Below are the code and all the weights of a small trained network. Each question names an input and a class and asks about switching units off, where a switched-off unit gives its printed mean instead of its output.

import numpy as np


def w(rows, s, z=0):
    codes = np.array(rows[::2]) - 128.0
    scale = np.full(codes.shape[1], s)
    scale[-1] = z or s
    return codes * scale


def norm(h):
    return h / np.sqrt((h * h).mean(-1, keepdims=True) + 1e-5)


def f(y):
    return np.maximum(y, 0)


def log_softmax(a):
    a = a - a.max(-1, keepdims=True)
    return a - np.log(np.exp(a).sum(-1, keepdims=True))


def net(x, mask):
    res = np.array(x, float).reshape(1, 4) / 4 @ E
    u = 0
    for l in range(3):
        y = f(norm(res) @ A[l][:, :-1].T + A[l][:, -1])
        res = res + np.where(mask[u : u + 4], y, B[l][:, -1]) @ B[l][:, :-1]
        u += 4
    return log_softmax(norm(res)[-1] @ U[:, :-1].T + U[:, -1])


A, B = {}, {}
E = w([
[90,132,178,133,109,144,137,131,144,170,29],'x0',
[229,83,94,171,2,151,219,126,154,87,81],'x1',
[103,112,102,127,137,103,181,105,212,161,179],'x2',
[192,82,171,192,93,48,202,220,104,104,207],'x3',
],0.0094)
A[0] = w([
[132,133,91,151,122,121,177,117,111,52,110,4],'0.n1',
[169,57,194,154,194,100,173,255,137,114,133,195],'0.n2',
[168,72,98,150,74,142,155,92,120,121,85,140],'0.n3',
[203,90,176,123,42,134,210,207,141,113,119,18],'0.n4',
],0.0064,0.0021)
B[0] = w([
[144,107,139,93,77,196,127,96,128,92,111,158],'0.n1',
[46,196,206,199,150,65,168,147,152,86,251,254],'0.n2',
[143,2,107,102,128,186,177,133,189,111,219,208],'0.n3',
[207,128,100,174,87,137,24,183,175,27,185,245],'0.n4',
],0.0094,0.0063)
A[1] = w([
[217,84,20,133,83,200,179,69,137,131,73,102],'1.n1',
[34,172,142,103,55,12,140,204,81,168,200,27],'1.n2',
[100,211,111,245,158,157,100,158,136,106,135,5],'1.n3',
[194,147,127,1,68,165,221,107,143,94,83,105],'1.n4',
],0.0059,0.0029)
B[1] = w([
[58,65,146,116,43,1,24,178,10,139,38,249],'1.n1',
[184,81,222,8,143,127,140,115,10,80,78,253],'1.n2',
[95,142,108,74,113,97,180,140,132,199,123,185],'1.n3',
[78,71,144,245,135,82,86,84,78,84,153,193],'1.n4',
],0.0086,0.0041)
A[2] = w([
[156,171,196,165,199,77,176,147,103,164,177,5],'2.n1',
[132,104,96,98,1,51,106,135,97,152,116,203],'2.n2',
[111,149,145,161,165,174,164,174,119,45,182,55],'2.n3',
[130,126,104,104,110,69,60,79,102,58,162,240],'2.n4',
],0.0075,0.0017)
B[2] = w([
[73,209,155,55,57,132,138,254,26,106,61,210],'2.n1',
[165,3,134,177,213,126,137,113,144,93,82,213],'2.n2',
[186,236,173,200,149,122,205,151,151,169,124,212],'2.n3',
[81,92,76,101,108,181,127,13,139,237,108,254],'2.n4',
],0.0086,0.0076)
U = w([
[86,192,97,66,194,194,105,71,184,159,61,250],'0',
[100,160,199,107,124,93,201,202,98,83,146,77],'1',
[120,2,85,203,80,121,117,99,130,84,49,74],'2',
[207,108,84,206,52,158,213,206,233,32,182,33],'3',
],0.0075,0.0023)

Each question gives the input, the list of numbers given to net, and the class t.
The units are the neurons (one row each of A and B). Each row of codes is followed by its name. A weight is (code - 128) times the scale printed after its matrix; where a second scale follows, it is the last column's (A, B and U).
mask holds one flag per neuron, layer by layer. A switched-off neuron (its flag False) gives its mean, the last column of its row in B, instead of its output. The means were averaged over made-up inputs and are rounded, as every weight is.
A unit's drop is (log p(t) with every unit on - log p(t) with that unit switched off) / (log p(t) with every unit on - log p(t) with every unit switched off).
unit that matters most: the unit with the biggest drop
k most important neurons: the k neurons with the biggest drops, biggest first
top k neurons in layer l: the k neurons of layer l with the biggest drops, biggest first
drop of u: that unit's drop, to one decimal
input [-1,2,8,-5], class 2: 2 most important neurons	0.n2, 1.n1
input [5,1,-7,3], class 3: 2 most important neurons	0.n4, 0.n3
input [-8,1,6,-7], class 2: 2 most important neurons	0.n2, 1.n1
input [4,4,6,0], class 2: top 2 neurons in layer 2	2.n2, 2.n3
input [-7,6,5,-5], class 2: unit that matters most	1.n1
input [-7,1,0,-7], class 2: 3 most important neurons	0.n2, 1.n1, 2.n2
input [8,1,7,-4], class 2: top 2 neurons in layer 1	1.n1, 1.n4
input [-8,0,6,1], class 1: 3 most important neurons	0.n4, 0.n3, 2.n1
input [-1,1,-3,-7], class 2: 3 most important neurons	0.n2, 1.n1, 2.n2
input [-1,0,4,4], class 1: 4 most important neurons	0.n2, 2.n1, 1.n2, 0.n3
input [-6,3,-5,0], class 2: 2 most important neurons	0.n2, 1.n1
input [0,-1,1,-2], class 0: 2 most important neurons	0.n2, 1.n1
input [-3,1,2,-6], class 2: 3 most important neurons	0.n2, 1.n1, 2.n2
input [-7,1,5,-7], class 2: unit that matters most	0.n2
input [-3,0,8,2], class 1: top 2 neurons in layer 0	0.n3, 0.n4
input [6,2,-4,5], class 3: top 2 neurons in layer 0	0.n4, 0.n3
input [7,2,-6,5], class 3: drop of 0.n4	0.9
input [-6,-4,-8,-2], class 0: drop of 1.n1	0.1
